-16.9 -42.1  17.6  41.5
 44.2  33.2  32.1  -4.4
-23.9  16.7 -46.7 -30.1
 23.2  56.7 -13.5 -39.3
 -1.2  37.9 -34.2 -31.9
|
-16.9  33.2 -46.7 -39.3

 -6.2  -0.8  -0.2
 31.8 -24.4 -45.3
|
 -6.2 -24.4

 39.8  47.5  51.2
 28.3 -25.2 -10.4
-41.0 -37.6 -38.1
 26.2  27.2 -42.9
-47.7 -44.1  31.7
|
 39.8 -25.2 -38.1

 -9.8 -17.1  57.6
  0.4   6.4   2.7
-18.3   1.5  13.7
|
-9.8  6.4 13.7

 29.2  -8.0  43.0
 12.4   7.4  20.3
-39.4 -51.9  40.5
|
29.2  7.4 40.5

 49.7  12.0  -5.9  24.5
-32.6  -5.0 -24.8  35.4
-16.1  34.5   8.8  -7.4
|
49.7 -5.0  8.8

 41.7  48.8
 16.6 -14.4
-14.4  36.9
 -2.2 -26.4
  3.3 -54.3
|
 41.7 -14.4
---
 47.3  -2.1 -31.1  11.2
 39.7  -1.6 -21.6   9.4
 22.7  -0.9 -16.4   3.1
-18.7   4.3   8.6  -0.4
 15.5  -4.2 -11.5   7.0
-36.4   0.9  11.3  -0.6
 30.8 -13.2 -14.3   4.0
 36.4  -3.7 -17.3   2.8
-30.6  -9.7  22.7  -6.9
 -4.2  -1.3   0.0  -3.5
|
 11.2  47.3  -2.1 -31.1
  9.4  39.7  -1.6 -21.6
  3.1  22.7  -0.9 -16.4
 -0.4 -18.7   4.3   8.6
  7.0  15.5  -4.2 -11.5
 -0.6 -36.4   0.9  11.3
  4.0  30.8 -13.2 -14.3
  2.8  36.4  -3.7 -17.3
 -6.9 -30.6  -9.7  22.7
 -3.5  -4.2  -1.3   0.0

 -2.6  -4.0   0.9 -14.2  -5.9  21.2  -6.1 -17.3 -16.3  29.0  45.7 -17.5  23.6  -5.0 -55.5   1.7
 22.9  -0.4  -2.9 -15.6   4.5 -19.7  15.7   1.0   2.6  -7.9 -19.0  -2.9 -20.5  12.1 -40.9  35.6
|
  1.7  -2.6  -4.0   0.9 -14.2  -5.9  21.2  -6.1 -17.3 -16.3  29.0  45.7 -17.5  23.6  -5.0 -55.5
 35.6  22.9  -0.4  -2.9 -15.6   4.5 -19.7  15.7   1.0   2.6  -7.9 -19.0  -2.9 -20.5  12.1 -40.9

 39.9 -12.7   0.0  21.0
 43.5   4.1   3.2   0.0
 16.8   0.0  -9.1   3.3
 47.0   0.0  -4.2  10.0
  5.0   0.0   8.3  14.0
|
 21.0  39.9 -12.7   0.0
  0.0  43.5   4.1   3.2
  3.3  16.8   0.0  -9.1
 10.0  47.0   0.0  -4.2
 14.0   5.0   0.0   8.3

-29.2 -30.5 -39.1 -41.7 -35.6   5.3 -12.0  22.2 -21.5  48.1  26.7  -9.6 -30.6
 -9.6  19.1  40.8   8.0  14.2  -4.7 -14.4  30.8 -40.0 -40.1 -31.9  18.3  -2.4
-28.0  38.1 -35.0 -32.3 -26.5  34.6  39.9 -15.1  -3.9  31.7   2.5  -7.3  48.3
-29.4 -48.5  42.1 -21.4  22.7 -49.6 -36.1 -44.6 -41.8 -43.4  -9.2 -16.5 -29.9
-34.4   6.6  -5.8 -11.1  -3.4  36.2  36.5 -15.1  15.8 -15.9 -18.2   2.7 -34.5
-42.5 -43.7  -7.6 -39.2 -11.5 -15.1   5.2 -36.8  46.6  -3.4 -11.4 -25.8  49.7
-46.9  12.6  -9.5 -33.8 -13.5   8.1  49.7  -0.5  22.9 -43.5  45.8  10.7 -20.6
|
-30.6 -29.2 -30.5 -39.1 -41.7 -35.6   5.3 -12.0  22.2 -21.5  48.1  26.7  -9.6
 -2.4  -9.6  19.1  40.8   8.0  14.2  -4.7 -14.4  30.8 -40.0 -40.1 -31.9  18.3
 48.3 -28.0  38.1 -35.0 -32.3 -26.5  34.6  39.9 -15.1  -3.9  31.7   2.5  -7.3
-29.9 -29.4 -48.5  42.1 -21.4  22.7 -49.6 -36.1 -44.6 -41.8 -43.4  -9.2 -16.5
-34.5 -34.4   6.6  -5.8 -11.1  -3.4  36.2  36.5 -15.1  15.8 -15.9 -18.2   2.7
 49.7 -42.5 -43.7  -7.6 -39.2 -11.5 -15.1   5.2 -36.8  46.6  -3.4 -11.4 -25.8
-20.6 -46.9  12.6  -9.5 -33.8 -13.5   8.1  49.7  -0.5  22.9 -43.5  45.8  10.7

 59.4  -3.7   2.4 -13.8
 26.6  -7.7  12.8 -23.5
-33.8   1.4  30.7 -24.7
 56.3 -23.3  28.9 -13.5
 30.1 -26.0  -1.9   1.2
 35.3 -23.6  21.0 -18.3
-35.9   8.3  17.9 -37.0
-29.8   2.7  15.7 -39.9
-16.9  14.2  30.5 -30.7
-34.5   2.5  19.0 -24.6
|
-13.8  59.4  -3.7   2.4
-23.5  26.6  -7.7  12.8
-24.7 -33.8   1.4  30.7
-13.5  56.3 -23.3  28.9
  1.2  30.1 -26.0  -1.9
-18.3  35.3 -23.6  21.0
-37.0 -35.9   8.3  17.9
-39.9 -29.8   2.7  15.7
-30.7 -16.9  14.2  30.5
-24.6 -34.5   2.5  19.0

-41.1   0.3  -2.0  56.7  17.7   9.1  -8.8   8.9 -44.6
 28.5 -30.6 -26.4 -44.7 -33.8  -4.2 -29.1 -35.4  48.6
|
-44.6 -41.1   0.3  -2.0  56.7  17.7   9.1  -8.8   8.9
 48.6  28.5 -30.6 -26.4 -44.7 -33.8  -4.2 -29.1 -35.4

-22.8 -38.1
-55.9 -30.9
-24.0 -37.1
-54.7 -37.9
|
-38.1 -22.8
-30.9 -55.9
-37.1 -24.0
-37.9 -54.7

 15.7  39.6  31.3   0.9  -4.0
  3.8  18.4  48.9   4.8  -5.6
 19.9  14.2  -1.4  24.0   3.0
 12.0   7.0   5.3   4.9  28.8
 -5.7 -38.2 -57.2   4.2   5.5
 -0.7 -21.0  -1.2  28.3  -8.7
 -7.8 -10.7  -0.9   3.3  -7.2
|
 -4.0  15.7  39.6  31.3   0.9
 -5.6   3.8  18.4  48.9   4.8
  3.0  19.9  14.2  -1.4  24.0
 28.8  12.0   7.0   5.3   4.9
  5.5  -5.7 -38.2 -57.2   4.2
 -8.7  -0.7 -21.0  -1.2  28.3
 -7.2  -7.8 -10.7  -0.9   3.3
